Below are the code and all the weights of a small trained network. Each question names an input and a class and asks about switching units off, where a switched-off unit gives its printed mean instead of its output.

import numpy as np


def w(rows, s, z=0):
    codes = np.array(rows[::2]) - 128.0
    scale = np.full(codes.shape[1], s)
    scale[-1] = z or s
    return codes * scale


def f(y):
    return y / 2 * (1 + np.tanh(0.7978845608 * (y + 0.044715 * y**3)))


def log_softmax(a):
    a = a - a.max(-1, keepdims=True)
    return a - np.log(np.exp(a).sum(-1, keepdims=True))


def net(x, mask):
    res = np.array(x, float).reshape(1, 4) / 4 @ E
    y = f(res @ A[0][:, :-1].T + A[0][:, -1])
    res = res + np.where(mask, y, B[0][:, -1]) @ B[0][:, :-1]
    return log_softmax(res[-1] @ U[:, :-1].T + U[:, -1])


A, B = {}, {}
E = w([
[113,160,150,5,94,192,126],'x0',
[152,20,133,97,202,170,95],'x1',
[126,127,127,128,127,129,128],'x2',
[95,125,255,138,117,88,76],'x3',
],0.0092)
A[0] = w([
[130,92,165,119,142,122,107,107],'N0',
[139,116,110,135,137,128,124,146],'N1',
[124,83,181,123,150,129,103,101],'N2',
[139,113,105,146,146,129,140,148],'N3',
[119,22,251,115,175,139,94,54],'N4',
[133,121,124,93,129,151,132,143],'N5',
[129,163,88,138,106,136,149,144],'N6',
[129,137,126,95,130,160,126,147],'N7',
[128,200,39,140,89,129,147,185],'N8',
[122,163,163,145,103,96,125,140],'N9',
[134,152,152,193,119,68,126,166],'N10',
[112,168,161,99,92,139,126,122],'N11',
[133,131,126,102,128,164,129,150],'N12',
[127,190,177,17,90,208,132,168],'N13',
[132,107,103,98,130,154,127,131],'N14',
[143,93,97,160,162,117,132,159],'N15',
[141,80,67,108,165,157,132,140],'N16',
[128,221,10,143,80,126,167,201],'N17',
[133,101,114,157,138,121,134,184],'N18',
[141,93,92,179,166,111,129,198],'N19',
[104,171,171,132,90,106,126,129],'N20',
[132,131,119,54,117,185,119,154],'N21',
[107,200,211,159,74,77,109,148],'N22',
[128,112,95,67,134,185,132,128],'N23',
[166,66,41,111,184,184,126,145],'N24',
[132,107,123,218,150,94,140,253],'N25',
],0.013,0.0055)
B[0] = w([
[126,110,128,97,132,129,102,160],'N0',
[134,113,114,146,125,120,122,140],'N1',
[132,124,124,80,130,136,84,175],'N2',
[133,114,103,156,116,116,109,149],'N3',
[140,111,128,13,131,133,14,239],'N4',
[121,96,143,115,144,142,153,151],'N5',
[127,121,138,96,128,139,94,165],'N6',
[112,104,142,107,143,134,157,154],'N7',
[129,107,146,51,133,137,41,216],'N8',
[118,190,139,144,131,126,162,167],'N9',
[175,225,180,135,181,164,156,188],'N10',
[76,157,104,119,81,90,146,172],'N11',
[121,97,140,112,140,140,156,152],'N12',
[32,104,64,44,69,90,208,252],'N13',
[120,97,140,140,144,151,159,151],'N14',
[143,118,89,175,90,103,93,173],'N15',
[134,76,114,205,131,132,174,183],'N16',
[137,95,146,25,133,131,10,249],'N17',
[149,126,117,163,117,123,90,160],'N18',
[167,123,91,194,93,95,72,193],'N19',
[102,192,121,144,100,104,170,176],'N20',
[105,75,174,92,155,166,192,194],'N21',
[113,250,142,174,115,117,208,221],'N22',
[112,74,176,124,165,170,195,179],'N23',
[138,60,98,247,132,128,194,215],'N24',
[207,195,164,204,165,153,48,220],'N25',
],0.026,0.013)
U = w([
[196,132,158,96,164,132,2,217],'0',
[81,79,143,4,114,139,96,137],'1',
[162,100,66,238,111,102,140,147],'2',
[101,80,171,156,187,189,238,116],'3',
[160,205,206,194,177,135,175,91],'4',
[71,166,84,138,57,63,213,2],'5',
],0.0054,0.00097)

Each question gives the input, the list of numbers given to net, and the class t.
The units are the neurons (one row each of A and B). Each row of codes is followed by its name. A weight is (code - 128) times the scale printed after its matrix; where a second scale follows, it is the last column's (A, B and U).
mask holds one flag per neuron, in row order. A switched-off neuron (its flag False) gives its mean, the last column of its row in B, instead of its output. The means were averaged over made-up inputs and are rounded, as every weight is.
A unit's drop is (log p(t) with every unit on - log p(t) with that unit switched off) / (log p(t) with every unit on - log p(t) with every unit switched off).
The circuit of an input: a set's keep is (log p(t) with only the set's units on - log p(t) with every unit switched off) / (log p(t) with every unit on - log p(t) with every unit switched off). Starting from the 12 units with the biggest drops (on a tie, the unit counted first), units are removed one at a time, each time the one whose removal leaves the highest keep (on an exact tie, the one counted first), for as long as the keep stays at least 0.8.
circuit, biggest first: the units of the circuit, biggest drop first
most important unit: the unit with the biggest drop
k most important neurons: the k neurons with the biggest drops, biggest first
drop when u is switched off: that unit's drop, to one decimal
input [8,1,3,-5], class 3: circuit, biggest first => (N4; N23)
input [0,2,-1,7], class 0: most important unit => N13
input [-5,-3,4,1], class 4: circuit, biggest first => (N4; N10)
input [5,0,-8,7], class 5: 2 most important neurons => (N22; N17)
input [-2,0,3,4], class 4: 2 most important neurons => (N17; N8)
input [0,0,6,6], class 4: 4 most important neurons => (N17; N22; N13; N8)
input [1,6,-2,-7], class 3: 2 most important neurons => (N23; N21)
input [1,1,-7,-8], class 3: 3 most important neurons => (N24; N4; N16)
input [8,1,8,-5], class 3: circuit, biggest first => (N4; N23)
input [7,-8,-6,1], class 5: 2 most important neurons => (N22; N4)
input [0,-6,6,6], class 4: 2 most important neurons => (N10; N13)
input [-5,1,-3,-7], class 2: 2 most important neurons => (N24; N4)
input [0,1,2,2], class 0: 2 most important neurons => (N13; N24)
input [4,-1,8,1], class 5: circuit, biggest first => (N4)
input [-5,5,-4,0], class 2: 3 most important neurons => (N17; N24; N8)
input [-2,-1,4,-8], class 0: drop when N17 is switched off => 2.1
